Below is a small trained network, with its code and all its weights. Each question gives an input and a class and asks what happens when units are switched off, that is, made to give their printed mean instead of their output.

import numpy as np


def w(rows, s, z=0):
    codes = np.array(rows[::2]) - 128.0
    scale = np.full(codes.shape[1], s)
    scale[-1] = z or s
    return codes * scale


def norm(h):
    return h / np.sqrt((h * h).mean(-1, keepdims=True) + 1e-5)


def f(y):
    return y / 2 * (1 + np.tanh(0.7978845608 * (y + 0.044715 * y**3)))


def log_softmax(a):
    a = a - a.max(-1, keepdims=True)
    return a - np.log(np.exp(a).sum(-1, keepdims=True))


def net(x, mask):
    res = np.array(x, float).reshape(1, 4) / 4 @ E
    u = 0
    for l in range(3):
        y = f(norm(res) @ A[l][:, :-1].T + A[l][:, -1])
        res = res + np.where(mask[u : u + 3], y, B[l][:, -1]) @ B[l][:, :-1]
        u += 3
    return log_softmax(norm(res)[-1] @ U[:, :-1].T + U[:, -1])


A, B = {}, {}
E = w([
[198,123,100,246,210],'x0',
[168,101,2,54,11],'x1',
[97,201,108,150,76],'x2',
[83,52,91,195,190],'x3',
],0.0028)
A[0] = w([
[223,253,91,169,226,196],'L0N1',
[191,203,116,202,174,82],'L0N2',
[101,89,192,106,152,252],'L0N3',
],0.0048,0.0012)
B[0] = w([
[208,51,83,129,15,254],'L0N1',
[254,98,199,152,122,196],'L0N2',
[41,207,70,159,140,189],'L0N3',
],0.0061,0.0024)
A[1] = w([
[184,113,189,254,155,196],'L1N1',
[147,82,162,98,155,198],'L1N2',
[152,145,116,119,153,3],'L1N3',
],0.0074,0.0022)
B[1] = w([
[29,79,35,130,141,255],'L1N1',
[76,62,54,47,110,144],'L1N2',
[206,184,255,210,24,106],'L1N3',
],0.0043,0.0052)
A[2] = w([
[99,178,136,107,85,35],'L2N1',
[255,134,93,157,167,254],'L2N2',
[72,165,100,149,98,188],'L2N3',
],0.0053,0.0022)
B[2] = w([
[5,249,172,121,119,126],'L2N1',
[103,2,253,158,109,245],'L2N2',
[151,57,39,58,193,250],'L2N3',
],0.0041,0.0019)
U = w([
[195,238,209,175,147,2],'0',
[238,99,143,131,56,168],'1',
[94,187,48,48,78,254],'2',
[102,218,128,144,198,242],'3',
[86,74,3,166,149,254],'4',
[152,214,143,138,165,2],'5',
],0.0066,0.0025)

Each question gives the input, the list of numbers given to net, and the class t.
The units are the neurons (one row each of A and B). Each row of codes is followed by its name. A weight is (code - 128) times the scale printed after its matrix; where a second scale follows, it is the last column's (A, B and U).
mask holds one flag per neuron, layer by layer. A switched-off neuron (its flag False) gives its mean, the last column of its row in B, instead of its output. The means were averaged over made-up inputs and are rounded, as every weight is.
A unit's drop is (log p(t) with every unit on - log p(t) with that unit switched off) / (log p(t) with every unit on - log p(t) with every unit switched off).
The circuit of an input: a set's keep is (log p(t) with only the set's units on - log p(t) with every unit switched off) / (log p(t) with every unit on - log p(t) with every unit switched off). Starting from all 9 units, units are removed one at a time, each time the one whose removal leaves the highest keep (on an exact tie, the one counted first), for as long as the keep stays at least 0.8.
circuit, biggest first: the units of the circuit, biggest drop first
k most important neurons: the k neurons with the biggest drops, biggest first
drop of u: that unit's drop, to one decimal
input [-5,-2,-1,3], class 3: circuit, biggest first => [L0N1; L1N1]
input [5,-7,3,-7], class 4: circuit, biggest first => [L1N1]
input [4,7,1,-4], class 1: circuit, biggest first => [L1N1; L2N2]
input [5,2,4,1], class 1: circuit, biggest first => [L0N1; L0N2]
input [2,-8,5,-8], class 4: circuit, biggest first => [L1N1; L0N1]
input [1,-1,8,-8], class 1: circuit, biggest first => [L1N1; L0N3]
input [8,-8,5,-1], class 1: 2 most important neurons => [L0N2; L0N1]
input [6,-6,2,-2], class 1: 3 most important neurons => [L0N1; L0N2; L2N2]
input [8,-2,1,-5], class 1: drop of L0N1 => 0.3
input [5,-1,7,-3], class 1: drop of L0N1 => 0.2
input [8,-2,8,-8], class 1: drop of L1N1 => 0.0
input [-2,-3,3,3], class 3: drop of L0N3 => 0.2
